Here is a tiny trained network, its code and every weight. The questions are about switching its units off for an input and a class, where a switched-off unit gives its printed mean instead of its output.

import numpy as np


def w(rows, s, z=0):
    codes = np.array(rows[::2]) - 128.0
    scale = np.full(codes.shape[1], s)
    scale[-1] = z or s
    return codes * scale


def norm(h):
    return h / np.sqrt((h * h).mean(-1, keepdims=True) + 1e-5)


def f(y):
    return np.maximum(y, 0)


def log_softmax(a):
    a = a - a.max(-1, keepdims=True)
    return a - np.log(np.exp(a).sum(-1, keepdims=True))


def net(x, mask):
    res = np.array(x, float).reshape(1, 5) / 4 @ E
    u = 0
    for l in range(4):
        y = f(norm(res) @ A[l][:, :-1].T + A[l][:, -1])
        res = res + np.where(mask[u : u + 6], y, B[l][:, -1]) @ B[l][:, :-1]
        u += 6
    return log_softmax(norm(res)[-1] @ U[:, :-1].T + U[:, -1])


A, B = {}, {}
E = w([
[61,182,177,112,69,143,169],'x0',
[183,162,76,20,94,6,91],'x1',
[97,139,163,12,188,178,144],'x2',
[212,203,92,196,1,110,197],'x3',
[232,81,157,191,209,148,79],'x4',
],0.0064)
A[0] = w([
[168,82,177,164,254,140,89,162],'L0N0',
[160,103,23,210,213,117,56,4],'L0N1',
[110,97,132,110,70,101,118,172],'L0N2',
[26,96,167,113,212,138,103,76],'L0N3',
[136,94,115,210,84,162,183,94],'L0N4',
[157,108,180,85,169,130,171,40],'L0N5',
],0.0091,0.0027)
B[0] = w([
[130,108,95,167,82,60,187,254],'L0N0',
[204,31,245,144,143,3,33,203],'L0N1',
[92,175,28,125,123,81,129,178],'L0N2',
[115,71,151,55,13,200,71,228],'L0N3',
[178,253,84,133,205,199,60,203],'L0N4',
[174,195,161,82,159,157,223,158],'L0N5',
],0.0065,0.0069)
A[1] = w([
[134,99,127,236,98,147,199,84],'L1N0',
[3,60,201,71,179,174,185,4],'L1N1',
[69,240,110,65,110,186,105,129],'L1N2',
[101,124,92,84,51,76,117,67],'L1N3',
[163,30,159,227,177,212,212,22],'L1N4',
[167,95,201,70,176,167,133,152],'L1N5',
],0.0059,0.0028)
B[1] = w([
[167,205,183,76,25,136,102,166],'L1N0',
[125,110,64,99,87,178,130,191],'L1N1',
[147,46,106,143,159,106,98,254],'L1N2',
[16,109,135,169,122,87,103,205],'L1N3',
[81,193,198,152,2,45,128,179],'L1N4',
[165,127,171,144,110,111,201,189],'L1N5',
],0.008,0.0048)
A[2] = w([
[158,255,121,227,158,237,100,75],'L2N0',
[135,125,136,138,196,57,69,137],'L2N1',
[182,96,157,191,171,92,102,119],'L2N2',
[115,142,126,74,83,90,179,102],'L2N3',
[77,241,23,155,108,78,163,5],'L2N4',
[210,129,103,30,191,118,196,134],'L2N5',
],0.0082,0.0027)
B[2] = w([
[101,253,43,156,108,206,1,237],'L2N0',
[77,82,241,127,129,124,127,208],'L2N1',
[220,18,86,180,78,120,66,213],'L2N2',
[98,165,112,166,184,132,230,215],'L2N3',
[113,74,52,186,222,103,135,253],'L2N4',
[170,169,229,157,192,178,187,190],'L2N5',
],0.0066,0.0053)
A[3] = w([
[203,242,194,132,43,167,214,77],'L3N0',
[84,25,2,120,88,176,249,252],'L3N1',
[54,217,53,40,126,202,199,184],'L3N2',
[89,130,66,186,87,16,191,160],'L3N3',
[39,12,145,6,142,232,129,138],'L3N4',
[93,169,88,139,161,20,237,111],'L3N5',
],0.0056,0.0018)
B[3] = w([
[43,174,151,117,175,116,135,190],'L3N0',
[157,130,41,110,149,147,176,254],'L3N1',
[254,20,154,171,128,128,91,240],'L3N2',
[26,93,136,111,209,104,63,237],'L3N3',
[145,151,106,67,39,179,169,251],'L3N4',
[86,131,117,131,240,120,120,220],'L3N5',
],0.0082,0.0048)
U = w([
[84,113,136,68,95,73,127,3],'0',
[247,26,187,177,97,40,79,201],'1',
[186,192,200,100,213,149,218,76],'2',
[79,210,198,170,51,110,172,12],'3',
[165,232,51,211,99,200,45,135],'4',
[140,82,97,51,40,241,197,221],'5',
[82,116,22,138,225,55,141,170],'6',
],0.015,0.0036)

Each question gives the input, the list of numbers given to net, and the class t.
The units are the neurons (one row each of A and B). Each row of codes is followed by its name. A weight is (code - 128) times the scale printed after its matrix; where a second scale follows, it is the last column's (A, B and U).
mask holds one flag per neuron, layer by layer. A switched-off neuron (its flag False) gives its mean, the last column of its row in B, instead of its output. The means were averaged over made-up inputs and are rounded, as every weight is.
A unit's drop is (log p(t) with every unit on - log p(t) with that unit switched off) / (log p(t) with every unit on - log p(t) with every unit switched off).
The circuit of an input: a set's keep is (log p(t) with only the set's units on - log p(t) with every unit switched off) / (log p(t) with every unit on - log p(t) with every unit switched off). Starting from the 12 units with the biggest drops (on a tie, the unit counted first), units are removed one at a time, each time the one whose removal leaves the highest keep (on an exact tie, the one counted first), for as long as the keep stays at least 0.8.
circuit, biggest first: the units of the circuit, biggest drop first
most important unit: the unit with the biggest drop
k most important neurons: the k neurons with the biggest drops, biggest first
top k neurons in layer l: the k neurons of layer l with the biggest drops, biggest first
drop of u: that unit's drop, to one decimal
input [7,0,-7,0,7], class 4: circuit, biggest first => (L0N4)
input [5,-1,8,7,5], class 2: 4 most important neurons => (L2N5; L0N5; L1N5; L3N0)
input [4,7,-1,-8,-7], class 5: circuit, biggest first => (L0N3; L3N4; L0N1)
input [8,3,3,-2,-6], class 6: circuit, biggest first => (L2N3; L3N5)
input [0,6,8,-5,1], class 5: circuit, biggest first => (L0N3; L3N4)
input [5,-4,1,8,-7], class 4: circuit, biggest first => (L0N4; L2N0)
input [8,8,2,6,8], class 6: 2 most important neurons => (L0N1; L0N4)
input [7,0,-7,-1,1], class 4: 2 most important neurons => (L2N0; L0N4)
input [7,-3,2,8,-4], class 4: circuit, biggest first => (L2N0; L0N4)
input [5,-5,0,2,-7], class 4: 3 most important neurons => (L0N4; L0N0; L2N0)
input [-3,-7,-5,-2,-3], class 4: 2 most important neurons => (L0N4; L2N0)
input [1,-5,4,0,8], class 3: 2 most important neurons => (L1N4; L0N0)
input [-7,-2,7,1,-2], class 5: 4 most important neurons => (L0N3; L0N4; L0N1; L1N1)
input [8,-1,-2,-1,1], class 4: 4 most important neurons => (L0N4; L0N1; L0N0; L1N3)
input [5,4,-1,-4,4], class 0: 2 most important neurons => (L0N0; L2N4)
input [8,2,-1,-3,-5], class 6: most important unit => L0N2
input [3,6,-8,8,7], class 4: 2 most important neurons => (L0N4; L1N2)
input [1,7,3,1,4], class 2: 2 most important neurons => (L2N5; L0N0)
input [2,6,3,6,6], class 2: top 2 neurons in layer 0 => (L0N0; L0N1)
input [-1,-5,6,-5,4], class 5: drop of L0N3 => 0.3
input [-6,8,6,-7,-6], class 5: most important unit => L3N4
input [6,-4,-4,8,-7], class 4: drop of L0N4 => 0.4
